Below is a small trained network, with its code and all its weights. Each question gives an input and a class and asks what happens when units are switched off, that is, made to give their printed mean instead of their output.

import numpy as np


def w(rows, s, z=0):
    codes = np.array(rows[::2]) - 128.0
    scale = np.full(codes.shape[1], s)
    scale[-1] = z or s
    return codes * scale


def f(y):
    return y / 2 * (1 + np.tanh(0.7978845608 * (y + 0.044715 * y**3)))


def log_softmax(a):
    a = a - a.max(-1, keepdims=True)
    return a - np.log(np.exp(a).sum(-1, keepdims=True))


def net(x, mask):
    res = np.array(x, float).reshape(1, 5) / 4 @ E
    y = f(res @ A[0][:, :-1].T + A[0][:, -1])
    res = res + np.where(mask, y, B[0][:, -1]) @ B[0][:, :-1]
    return log_softmax(res[-1] @ U[:, :-1].T + U[:, -1])


A, B = {}, {}
E = w([
[104,77,188,97,114,121,210],'x0',
[147,96,157,124,159,158,210],'x1',
[149,28,255,111,192,97,94],'x2',
[88,125,40,167,153,5,145],'x3',
[164,198,195,254,50,93,150],'x4',
],0.01)
A[0] = w([
[110,80,137,104,148,109,114,92],'neuron 0',
[119,168,10,137,118,155,124,232],'neuron 1',
[89,107,137,54,140,102,126,186],'neuron 2',
[115,175,71,119,107,146,102,191],'neuron 3',
[104,216,157,223,121,139,167,158],'neuron 4',
[94,98,123,80,149,153,59,116],'neuron 5',
[120,148,59,97,124,60,148,234],'neuron 6',
[66,152,95,103,101,125,248,255],'neuron 7',
[102,129,188,134,187,115,110,154],'neuron 8',
[66,111,170,84,83,138,85,253],'neuron 9',
[138,138,167,147,132,225,94,125],'neuron 10',
[174,182,116,104,105,236,185,133],'neuron 11',
[125,140,94,117,84,105,174,96],'neuron 12',
[87,109,175,129,137,127,118,126],'neuron 13',
[95,155,216,145,128,81,126,120],'neuron 14',
[170,83,159,188,115,90,146,211],'neuron 15',
[94,154,176,100,108,138,138,172],'neuron 16',
[181,120,156,113,161,138,52,189],'neuron 17',
[152,199,148,172,121,88,112,181],'neuron 18',
],0.013,0.0035)
B[0] = w([
[104,163,150,83,143,183,176,166],'neuron 0',
[87,78,207,161,193,146,61,254],'neuron 1',
[95,192,156,178,137,213,153,189],'neuron 2',
[38,2,216,134,141,155,75,205],'neuron 3',
[41,126,187,207,76,145,90,244],'neuron 4',
[119,174,142,178,64,139,145,184],'neuron 5',
[149,100,138,166,219,176,85,223],'neuron 6',
[202,154,164,186,155,120,136,239],'neuron 7',
[79,204,133,93,162,114,153,177],'neuron 8',
[181,158,168,192,90,87,118,181],'neuron 9',
[161,44,99,38,65,94,153,198],'neuron 10',
[207,30,45,94,147,241,212,229],'neuron 11',
[135,148,139,175,126,54,60,174],'neuron 12',
[131,164,128,87,166,107,138,162],'neuron 13',
[120,29,134,173,78,11,52,193],'neuron 14',
[143,29,182,229,135,59,117,202],'neuron 15',
[148,101,157,149,120,117,173,166],'neuron 16',
[79,176,175,173,22,97,101,182],'neuron 17',
[55,109,170,170,183,111,74,211],'neuron 18',
],0.0073,0.014)
U = w([
[111,249,133,116,135,141,149,139],'0',
[168,114,114,147,96,146,157,129],'1',
[141,93,71,116,206,161,156,130],'2',
[60,129,182,182,153,122,111,180],'3',
[127,160,119,87,94,51,92,3],'4',
[87,98,119,72,123,178,141,56],'5',
],0.014,0.0032)

Each question gives the input, the list of numbers given to net, and the class t.
The units are the neurons (one row each of A and B). Each row of codes is followed by its name. A weight is (code - 128) times the scale printed after its matrix; where a second scale follows, it is the last column's (A, B and U).
mask holds one flag per neuron, in row order. A switched-off neuron (its flag False) gives its mean, the last column of its row in B, instead of its output. The means were averaged over made-up inputs and are rounded, as every weight is.
A unit's drop is (log p(t) with every unit on - log p(t) with that unit switched off) / (log p(t) with every unit on - log p(t) with every unit switched off).
The circuit of an input: a set's keep is (log p(t) with only the set's units on - log p(t) with every unit switched off) / (log p(t) with every unit on - log p(t) with every unit switched off). Starting from the 12 units with the biggest drops (on a tie, the unit counted first), units are removed one at a time, each time the one whose removal leaves the highest keep (on an exact tie, the one counted first), for as long as the keep stays at least 0.8.
units of the circuit, in order: the units of the circuit, biggest drop first
k most important neurons: the k neurons with the biggest drops, biggest first
drop of u: that unit's drop, to one decimal
input [8,7,0,-8,-5], class 1: units of the circuit, in order	(neuron 9; neuron 1; neuron 10)
input [-5,-2,1,-4,1], class 1: units of the circuit, in order	(neuron 1; neuron 10; neuron 4)
input [-2,5,8,-8,5], class 1: units of the circuit, in order	(neuron 10; neuron 1)
input [-4,5,-5,-7,1], class 2: units of the circuit, in order	(neuron 11)
input [1,-5,-1,-6,-2], class 5: 2 most important neurons	(neuron 7; neuron 15)
input [-6,1,-5,-8,7], class 5: 2 most important neurons	(neuron 11; neuron 10)
input [-3,5,-1,-5,-1], class 2: 2 most important neurons	(neuron 11; neuron 4)
input [0,-4,-2,-4,-5], class 5: drop of neuron 7	0.1
input [-8,5,1,-1,-4], class 5: drop of neuron 15	0.2
input [1,1,-3,-7,5], class 1: drop of neuron 7	0.0
input [4,-7,2,-8,4], class 1: 2 most important neurons	(neuron 10; neuron 1)
